Below are the code and all the weights of a small trained network. Each question names an input and a class and asks about switching units off, where a switched-off unit gives its printed mean instead of its output.

import numpy as np


def w(rows, s, z=0):
    codes = np.array(rows[::2]) - 128.0
    scale = np.full(codes.shape[1], s)
    scale[-1] = z or s
    return codes * scale


def f(y):
    return y / 2 * (1 + np.tanh(0.7978845608 * (y + 0.044715 * y**3)))


def log_softmax(a):
    a = a - a.max(-1, keepdims=True)
    return a - np.log(np.exp(a).sum(-1, keepdims=True))


def net(x, mask):
    res = np.array(x, float).reshape(1, 4) / 4 @ E
    y = f(res @ A[0][:, :-1].T + A[0][:, -1])
    res = res + np.where(mask, y, B[0][:, -1]) @ B[0][:, :-1]
    return log_softmax(res[-1] @ U[:, :-1].T + U[:, -1])


A, B = {}, {}
E = w([
[227,222,61,255,138],'x0',
[105,155,134,171,245],'x1',
[149,187,170,50,130],'x2',
[104,22,76,127,181],'x3',
],0.0083)
A[0] = w([
[74,161,173,165,187,219],'N1',
[129,120,135,219,142,144],'N2',
[205,211,134,181,145,200],'N3',
[135,109,71,251,184,182],'N4',
[125,97,156,97,140,50],'N5',
[197,204,148,45,57,136],'N6',
[102,156,207,162,144,169],'N7',
[99,30,197,55,136,239],'N8',
[93,215,190,105,113,176],'N9',
[185,134,125,151,173,239],'N10',
[186,123,21,133,80,254],'N11',
[162,108,138,138,86,45],'N12',
[201,149,129,117,158,51],'N13',
[101,126,142,163,211,153],'N14',
[200,143,107,154,137,116],'N15',
[153,155,185,57,71,91],'N16',
[162,143,69,99,131,28],'N17',
[98,97,105,228,145,153],'N18',
[132,168,72,117,127,92],'N19',
[157,110,111,68,139,57],'N20',
[61,149,155,59,149,220],'N21',
],0.013,0.0057)
B[0] = w([
[56,95,5,83,169,188],'N1',
[39,116,49,91,191,181],'N2',
[2,116,160,93,253,231],'N3',
[53,185,34,96,123,241],'N4',
[107,106,75,43,191,143],'N5',
[57,113,196,169,66,197],'N6',
[90,31,53,43,150,157],'N7',
[123,27,49,41,245,248],'N8',
[118,30,141,29,85,183],'N9',
[118,110,196,150,117,190],'N10',
[122,71,191,187,103,210],'N11',
[147,116,82,157,112,130],'N12',
[109,130,149,96,190,142],'N13',
[17,192,84,172,90,182],'N14',
[139,140,211,158,128,174],'N15',
[101,138,136,167,19,175],'N16',
[132,170,202,253,127,126],'N17',
[50,114,51,60,96,192],'N18',
[138,153,199,195,173,139],'N19',
[234,39,82,57,208,135],'N20',
[46,115,148,105,121,204],'N21',
],0.008,0.015)
U = w([
[170,57,103,192,54,62],'0',
[213,187,81,140,121,2],'1',
[99,157,153,161,135,119],'2',
[98,3,119,66,159,223],'3',
[70,101,96,112,68,199],'4',
[235,145,83,154,121,2],'5',
[53,180,71,180,144,101],'6',
[86,139,119,169,46,28],'7',
],0.013,0.0065)

Each question gives the input, the list of numbers given to net, and the class t.
The units are the neurons (one row each of A and B). Each row of codes is followed by its name. A weight is (code - 128) times the scale printed after its matrix; where a second scale follows, it is the last column's (A, B and U).
mask holds one flag per neuron, in row order. A switched-off neuron (its flag False) gives its mean, the last column of its row in B, instead of its output. The means were averaged over made-up inputs and are rounded, as every weight is.
A unit's drop is (log p(t) with every unit on - log p(t) with that unit switched off) / (log p(t) with every unit on - log p(t) with every unit switched off).
The circuit of an input: a set's keep is (log p(t) with only the set's units on - log p(t) with every unit switched off) / (log p(t) with every unit on - log p(t) with every unit switched off). Starting from the 12 units with the biggest drops (on a tie, the unit counted first), units are removed one at a time, each time the one whose removal leaves the highest keep (on an exact tie, the one counted first), for as long as the keep stays at least 0.8.
circuit, biggest first: the units of the circuit, biggest drop first
most important unit: the unit with the biggest drop
k most important neurons: the k neurons with the biggest drops, biggest first
drop when u is switched off: that unit's drop, to one decimal
input [5,-7,-4,8], class 4: circuit, biggest first : (N8)
input [2,-4,2,-8], class 7: circuit, biggest first : (N8; N6)
input [8,5,3,-6], class 3: 2 most important neurons : (N9; N7)
input [5,-6,7,1], class 7: 3 most important neurons : (N8; N6; N16)
input [3,-2,-3,8], class 4: circuit, biggest first : (N3; N8)
input [6,0,-1,-8], class 3: 3 most important neurons : (N9; N3; N14)
input [7,-7,4,-8], class 7: circuit, biggest first : (N6; N8)
input [-2,-7,4,-5], class 4: 3 most important neurons : (N16; N6; N9)
input [8,-8,5,-7], class 7: 4 most important neurons : (N6; N16; N8; N9)
input [1,-1,-2,5], class 6: 3 most important neurons : (N9; N8; N7)
input [7,-6,-3,-7], class 2: 2 most important neurons : (N3; N8)
input [4,0,-3,-5], class 6: 3 most important neurons : (N8; N4; N20)
input [2,-5,-1,4], class 0: 2 most important neurons : (N3; N8)
input [-3,-5,-3,-8], class 4: circuit, biggest first : (N16)
input [0,6,1,0], class 6: 2 most important neurons : (N8; N14)
input [-1,-3,-7,-4], class 7: drop when N3 is switched off : 0.2
input [7,-5,3,3], class 2: drop when N8 is switched off : 0.1
input [6,5,4,4], class 6: drop when N9 is switched off : 0.0
input [6,-5,8,-5], class 2: drop when N15 is switched off : 0.1
input [-1,-1,8,-5], class 4: most important unit : N16
